Below is a small trained network, with its code and all its weights. Each question gives an input and a class and asks what happens when units are switched off, that is, made to give their printed mean instead of their output.

import numpy as np


def w(rows, s, z=0):
    codes = np.array(rows[::2]) - 128.0
    scale = np.full(codes.shape[1], s)
    scale[-1] = z or s
    return codes * scale


def f(y):
    return y / 2 * (1 + np.tanh(0.7978845608 * (y + 0.044715 * y**3)))


def log_softmax(a):
    a = a - a.max(-1, keepdims=True)
    return a - np.log(np.exp(a).sum(-1, keepdims=True))


def net(x, mask):
    res = np.array(x, float).reshape(1, 6) / 4 @ E
    y = f(res @ A[0][:, :-1].T + A[0][:, -1])
    res = res + np.where(mask, y, B[0][:, -1]) @ B[0][:, :-1]
    return log_softmax(res[-1] @ U[:, :-1].T + U[:, -1])


A, B = {}, {}
E = w([
[35,103,168,210],'x0',
[57,88,41,102],'x1',
[104,112,197,127],'x2',
[153,158,146,155],'x3',
[112,254,107,149],'x4',
[171,74,70,222],'x5',
],0.0078)
A[0] = w([
[165,28,174,142,204],'N1',
[221,116,161,21,181],'N2',
[178,137,79,173,253],'N3',
[128,220,128,28,188],'N4',
[16,89,121,84,171],'N5',
[108,157,227,219,191],'N6',
[254,20,171,110,213],'N7',
[136,226,127,70,206],'N8',
[70,115,6,161,147],'N9',
[204,151,146,31,173],'N10',
[62,116,93,132,108],'N11',
[138,186,112,56,199],'N12',
[51,40,153,123,221],'N13',
[12,96,171,134,207],'N14',
[168,71,196,202,210],'N15',
[86,132,138,68,146],'N16',
[182,109,36,126,201],'N17',
],0.0081,0.0035)
B[0] = w([
[100,183,35,105,214],'N1',
[185,90,121,27,225],'N2',
[243,132,107,198,218],'N3',
[112,153,224,70,228],'N4',
[19,32,119,108,212],'N5',
[99,200,160,202,214],'N6',
[149,158,5,68,253],'N7',
[136,185,200,77,215],'N8',
[139,23,160,191,228],'N9',
[157,113,162,63,213],'N10',
[119,85,139,124,157],'N11',
[144,133,254,84,200],'N12',
[70,114,55,121,227],'N13',
[57,106,124,173,219],'N14',
[121,211,79,152,212],'N15',
[108,116,148,116,164],'N16',
[166,98,135,130,228],'N17',
],0.0077,0.0062)
U = w([
[153,162,142,150,227],'0',
[96,189,157,197,61],'1',
[181,118,84,96,82],'2',
[127,169,163,120,255],'3',
[11,42,131,126,83],'4',
[171,42,121,186,166],'5',
[134,119,177,47,22],'6',
[94,152,50,106,135],'7',
],0.011,0.0029)

Each question gives the input, the list of numbers given to net, and the class t.
The units are the neurons (one row each of A and B). Each row of codes is followed by its name. A weight is (code - 128) times the scale printed after its matrix; where a second scale follows, it is the last column's (A, B and U).
mask holds one flag per neuron, in row order. A switched-off neuron (its flag False) gives its mean, the last column of its row in B, instead of its output. The means were averaged over made-up inputs and are rounded, as every weight is.
A unit's drop is (log p(t) with every unit on - log p(t) with that unit switched off) / (log p(t) with every unit on - log p(t) with every unit switched off).
The circuit of an input: a set's keep is (log p(t) with only the set's units on - log p(t) with every unit switched off) / (log p(t) with every unit on - log p(t) with every unit switched off). Starting from the 12 units with the biggest drops (on a tie, the unit counted first), units are removed one at a time, each time the one whose removal leaves the highest keep (on an exact tie, the one counted first), for as long as the keep stays at least 0.8.
circuit, biggest first: the units of the circuit, biggest drop first
unit that matters most: the unit with the biggest drop
top k neurons: the k neurons with the biggest drops, biggest first
drop of u: that unit's drop, to one decimal
input [-7,8,4,-3,4,6], class 5: unit that matters most : N9
input [-8,8,0,3,7,5], class 5: circuit, biggest first : N9, N7
input [-7,-7,4,7,3,8], class 2: circuit, biggest first : N7, N2
input [0,7,-5,-3,7,-1], class 4: circuit, biggest first : N9, N5
input [2,-5,3,3,-4,4], class 7: circuit, biggest first : N7, N1, N15
input [6,-8,-2,4,-6,7], class 7: circuit, biggest first : N7, N1
input [4,-8,0,-1,3,7], class 1: circuit, biggest first : N6, N2
input [-1,2,1,5,8,7], class 5: circuit, biggest first : N9, N3, N1
input [-2,8,5,1,0,-7], class 4: top 2 neurons : N5, N14
input [7,-7,7,5,-7,-3], class 1: top 2 neurons : N6, N15
input [0,-8,2,4,5,3], class 1: top 2 neurons : N6, N2
input [-4,-4,2,-5,-5,-1], class 2: drop of N5 : 0.1
input [4,2,-4,-1,8,3], class 5: drop of N9 : 0.4
input [8,-8,5,-6,6,-7], class 1: circuit, biggest first : N6
input [1,5,-4,1,6,4], class 5: drop of N9 : 0.2
